Here is a tiny trained network, its code and every weight. The questions are about switching its units off for an input and a class, where a switched-off unit gives its printed mean instead of its output.

import numpy as np


def w(rows, s, z=0):
    codes = np.array(rows[::2]) - 128.0
    scale = np.full(codes.shape[1], s)
    scale[-1] = z or s
    return codes * scale


def f(y):
    return y / 2 * (1 + np.tanh(0.7978845608 * (y + 0.044715 * y**3)))


def log_softmax(a):
    a = a - a.max(-1, keepdims=True)
    return a - np.log(np.exp(a).sum(-1, keepdims=True))


def net(x, mask):
    res = np.array(x, float).reshape(1, 6) / 4 @ E
    y = f(res @ A[0][:, :-1].T + A[0][:, -1])
    res = res + np.where(mask, y, B[0][:, -1]) @ B[0][:, :-1]
    return log_softmax(res[-1] @ U[:, :-1].T + U[:, -1])


A, B = {}, {}
E = w([
[95,56,214,218,123,63,215,130,43],'x0',
[185,96,56,56,178,33,152,106,60],'x1',
[123,129,127,127,132,129,128,127,128],'x2',
[172,231,165,179,187,75,79,219,111],'x3',
[61,158,160,114,84,17,1,59,138],'x4',
[155,23,248,59,185,113,89,154,201],'x5',
],0.0085)
A[0] = w([
[93,123,156,222,101,102,170,103,34,95],'n0',
[100,146,119,224,92,104,178,96,42,66],'n1',
[132,183,7,111,118,80,169,108,39,62],'n2',
[163,169,113,33,133,156,41,130,222,103],'n3',
[110,38,236,116,151,93,148,160,101,134],'n4',
[104,84,230,78,132,45,23,71,168,65],'n5',
[86,63,120,79,56,123,138,42,130,40],'n6',
[60,97,38,111,37,186,158,57,82,127],'n7',
[64,164,157,157,95,88,75,91,140,32],'n8',
[52,141,212,185,57,181,66,130,169,64],'n9',
[151,80,184,66,163,120,104,150,206,6],'n10',
[141,247,90,214,170,97,114,193,86,125],'n11',
[49,206,98,246,40,205,136,133,147,83],'n12',
[60,119,218,186,123,192,108,141,226,149],'n13',
[163,251,2,79,102,195,79,82,158,137],'n14',
[172,95,65,35,188,6,149,103,39,55],'n15',
[36,197,73,156,54,56,84,71,87,80],'n16',
[59,49,112,66,59,137,129,62,151,206],'n17',
[114,75,119,118,97,133,159,61,135,141],'n18',
[145,73,208,130,167,98,123,138,167,48],'n19',
[161,112,76,58,175,20,128,78,90,115],'n20',
[194,117,113,178,119,241,223,214,97,11],'n21',
[66,90,211,232,94,59,183,117,3,218],'n22',
[181,231,174,185,189,21,35,238,90,115],'n23',
[63,200,130,153,29,56,73,62,97,50],'n24',
],0.0085,0.0023)
B[0] = w([
[72,140,110,81,106,95,142,167,173,190],'n0',
[101,122,156,1,70,75,99,200,134,188],'n1',
[198,168,168,37,99,136,116,80,108,209],'n2',
[49,92,113,117,100,54,126,158,184,219],'n3',
[89,149,148,43,87,114,120,146,140,209],'n4',
[179,111,77,63,216,178,214,175,123,222],'n5',
[91,104,162,203,145,181,69,150,83,183],'n6',
[81,58,208,153,132,205,68,125,35,212],'n7',
[176,113,49,164,192,167,169,176,153,173],'n8',
[187,203,122,197,82,88,136,51,126,204],'n9',
[144,112,188,18,82,137,123,162,59,192],'n10',
[85,72,187,126,146,203,69,113,47,213],'n11',
[213,209,157,81,80,91,121,52,74,218],'n12',
[188,218,131,174,80,72,128,40,101,218],'n13',
[32,96,98,93,75,22,117,223,205,244],'n14',
[208,228,113,213,75,92,143,53,135,225],'n15',
[200,94,119,39,160,176,190,165,112,205],'n16',
[82,89,168,192,141,144,108,120,81,204],'n17',
[88,85,156,183,133,162,117,125,98,170],'n18',
[133,141,143,28,109,141,108,150,109,182],'n19',
[172,198,110,202,83,93,143,51,124,201],'n20',
[201,85,37,165,237,156,217,170,145,237],'n21',
[43,110,98,154,95,63,101,178,233,235],'n22',
[54,39,188,225,131,202,70,94,59,246],'n23',
[181,121,52,151,213,155,182,192,152,202],'n24',
],0.0095,0.013)
U = w([
[6,116,90,143,82,16,88,192,240,70],'0',
[59,70,189,244,158,246,37,98,47,94],'1',
[223,246,114,213,78,61,131,12,111,80],'2',
[173,144,161,12,98,160,114,155,88,183],'3',
[200,93,33,171,241,195,251,201,139,2],'4',
],0.014,0.0077)

Each question gives the input, the list of numbers given to net, and the class t.
The units are the neurons (one row each of A and B). Each row of codes is followed by its name. A weight is (code - 128) times the scale printed after its matrix; where a second scale follows, it is the last column's (A, B and U).
mask holds one flag per neuron, in row order. A switched-off neuron (its flag False) gives its mean, the last column of its row in B, instead of its output. The means were averaged over made-up inputs and are rounded, as every weight is.
A unit's drop is (log p(t) with every unit on - log p(t) with that unit switched off) / (log p(t) with every unit on - log p(t) with every unit switched off).
unit that matters most: the unit with the biggest drop
top k neurons: the k neurons with the biggest drops, biggest first
drop of u: that unit's drop, to one decimal
input [-8,6,-3,-3,2,8], class 0: unit that matters most : n3
input [-5,5,-5,1,7,-7], class 3: top 2 neurons : [n2 n16]
input [6,4,2,7,-8,-8], class 3: top 2 neurons : [n1 n2]
input [6,-1,2,6,-4,-1], class 0: top 2 neurons : [n22 n0]
input [3,3,7,-5,2,5], class 1: top 3 neurons : [n6 n17 n18]
input [-8,7,-8,-5,4,1], class 0: top 2 neurons : [n14 n3]
input [-3,-3,5,-2,8,8], class 3: top 4 neurons : [n10 n21 n19 n13]
input [-4,-7,3,-6,-1,-5], class 2: top 2 neurons : [n12 n23]
input [1,8,0,6,-5,-6], class 2: top 2 neurons : [n15 n2]
input [-5,8,7,6,8,1], class 2: top 3 neurons : [n15 n20 n21]
input [1,-5,-2,-7,7,0], class 1: top 4 neurons : [n6 n17 n7 n21]
input [3,-5,2,-5,8,-8], class 3: top 4 neurons : [n12 n1 n21 n16]
input [-7,7,-6,2,8,-4], class 4: top 2 neurons : [n16 n24]
input [3,-5,0,-2,-5,-5], class 2: top neuron : [n12]
input [2,-2,-5,8,-1,-3], class 1: drop of n16 : 0.0
input [3,-6,-4,5,4,6], class 2: drop of n11 : 0.1
input [-1,6,-1,-7,3,6], class 1: drop of n17 : 0.4
